(in the rows, 128 means zero)
Each row is followed by its group and then its class within the group.
120 128 128 137 121 138 126 135 156 102 172 123 126 115  98 135 120 143 123 128 120 122 131 146 123 117 145
<34> > A
125 126  98 139 107 148 126 126 120 128 106 126 125 121 137 117 127 138 134 124 115 112 131 107 143 130  84
<37> > C
119 121 112 126  96 118 126 137 149 137 121 122 121 147 130 128 117 147 137 122 127 108 138  96 157 133 112
<37> > C
107 114 174 115  64 122 165 121 151 119  98 105 104 142 135 159 103 144 120 168 143 103 168  90 127 151 138
<34> > M
125 131 128 124  98 116 141 127 141 132  94 124 111 130 133 118 122 139 132 141 142 119 145 112 145 142 112
<37> > C
130 125  99 115 118 123 153 136 141 125 105 124 142 135 119 128 124 111 133 130 130 120 125 111 154 131 135
<30> > D
114  99 154 142 102 135 139 131 165 118 160 124 130 124 116 153 108 138 115 124 124 112 148 114 122 115 132
<34> > M
116 130 137 138 122 144 135 129 161 104 178 126 132 115 105 147 109 138 122 118 115 127 127 128 118 122 148
<34> > A
112 116 179 120  66 119 161 124 162 114 106 110 118 127 121 178 108 150 111 170 134  96 155 108 112 147 151
<34> > A
121 106 130 125  78 105 135 126 131 133  90 119 102 142 146 117 116 156 135 121 134 105 157 102 147 145  99
<37> > C
137 112 113 131 103  96 147 139 149 116  75 122 154 104 133 154 125 150 136 141 121 107 137 122 145 132 147
<30> > D
105 126 146 134  94 132 146 130 161 119 145 119 125 125 127 141 108 129 115 128 114 122 145 103 118 124 126
<34> > M
122 136 144 137 124 144 124 143 159 119 179 121 137 125 109 140 113 129 126 112 105 131 115 143 109 118 130
<34> > A
120 116 123 137  87 105 148 117 143 134  62 124 129 120 145 139 122 144 125 142 122  97 155  85 139 135  90
<37> > C
130 149 147 105 165 133 123 120  95 135 136 134 126 137 130 125 141  93 124 135 144 149 105 153 119 130 131
<38> > G
120 131 153 124 118 150 127 122 145 104 173 121 114 133 109 133 109 137 123 140 128 126 128 133 121 132 149
<34> > A
141 165 139 102 162 129 132 129  96 150 128 126 131 164 133 128 143  82 126 135 130 157 100 141 135 139 116
<38> > G
147 149 136 116 157 130 142 127 106 147 102 137 144 134 133 121 140  98 123 132 131 146 110 143 134 115 120
<38> > G
127 133  74 154 140 134 104 141 139 121 196 132 119 123 118  85 115 133 140  80 104 126 117 117 147 104  99
<37> > C
124 128  80 131 125 122  95 140 101 140 163 120 102 149 149  84 116 140 152  98 125 139 125  96 160 135  74
<37> > T
142 157 139 118 158 139 122 128 113 139 131 133 144 139 132 144 145 101 121 128 130 161 103 156 112 116 122
<38> > G
124 133 103 133 116 126 130 134 133 136 128  85 123 139 132 100 118 143 135 111 125 123 134  97 147 125 100
<37> > C
130 140 155 131 143 131 136 115 120 139 103 135 138 117 134 159 138 111 108 148 133 153 132 144 103 126 129
<38> > G
130 138 163 111 149 136 132 120 110 134 112 132 127 137 132 133 145  97 119 143 153 142 120 139 118 135 146
<38> > G
131 119  80 138 121 111 113 127 114 135 130 132 112 135 141  84 129 144 141 121 129 122 147 105 156 114  95
<37> > T
134 139  87 123 135 125 140 149 143 129 109 120 152 133 124 121 123 107 134 117 123 126 115 116 154 128 126
<30> > D
130 144  94 130 117 118 118 131 114 140 126 125 113 140 161  99 125 139 141 114 128 115 144 111 158 129  91
<37> > T
141 127  74 144 117 113 107 135 113 147 127 130 125 130 156 111 130 153 147 110 108 120 138 103 161 117  74
<37> > T
130 133 141 133 106 133 129 132 159 111 155 120 120 120 120 160 114 157 122 143 107 121 139 133 118 121 133
<34> > A
134 133  81 122 138 126 129 142 129 122 135 121 142 117 107 120 125 131 140 112 128 121 108 130 148 133 145
<30> > D
126 134 161 115 142 125 154 122 129 131  68 132 146 126 126 157 139  97 114 144 136 145 115 139 107 138 144
<38> > Z
113 136 145 116 126 146 143 129 142 108 166 122 107 130 101 112 108 130 118 130 131 128 130 137 133 138 158
<34> > A
120 147 164 114 147 133 146 122 104 146  92 127 132 141 145 135 136  66 115 137 148 150 107 123 113 147 128
<38> > Z
127 139  99 134 118 124 131 135 129 143 120 124 135 149 147 102 129 115 134  99 121 123 123 103 149 112  95
<37> > C
133 137  83 128 119 125 123 138 128 140 138 118 123 147 141  95 126 113 147 103 128 123 124 102 165 119 106
<37> > C
134 142 156 117 141 125 147 118 116 146  90 135 136 130 143 152 146 103 119 145 133 146 125 135 109 125 111
<38> > G
120 138 100 134 115 119 163 130 145 121  80 126 138  99 108 139 117 123 128 123 119 119 138  98 150 124 121
<30> > K
126 132 165 125 136 123 156 117 129 144  64 134 142 124 146 170 140  99 114 158 133 140 118 121 108 136 122
<38> > Z
130 132 135 130 123 144 124 144 161 111 188 121 132 126 103 142 111 147 121 137 115 123 120 142 123 122 157
<34> > A
124 127 108 160 130 144 107 140 155 111 208 127 128 101 105 121 112 148 125 103 100 125 116 130 120 105 127
<34> > M
139 129  81 125 109 113 115 130 117 127 131 123 112 143 139  75 128 145 143 122 127 109 138 104 169 127  96
<37> > T
111 130 145 130 108 131 139 130 149 111 165 114 113 129 114 127  99 139 126 133 123 125 137 116 128 134 136
<34> > M
123 120 139 159  95 127 141 127 148 110 140 118 120 107 115 154 112 153 122 155 122 114 149 115 114 134 145
<34> > M
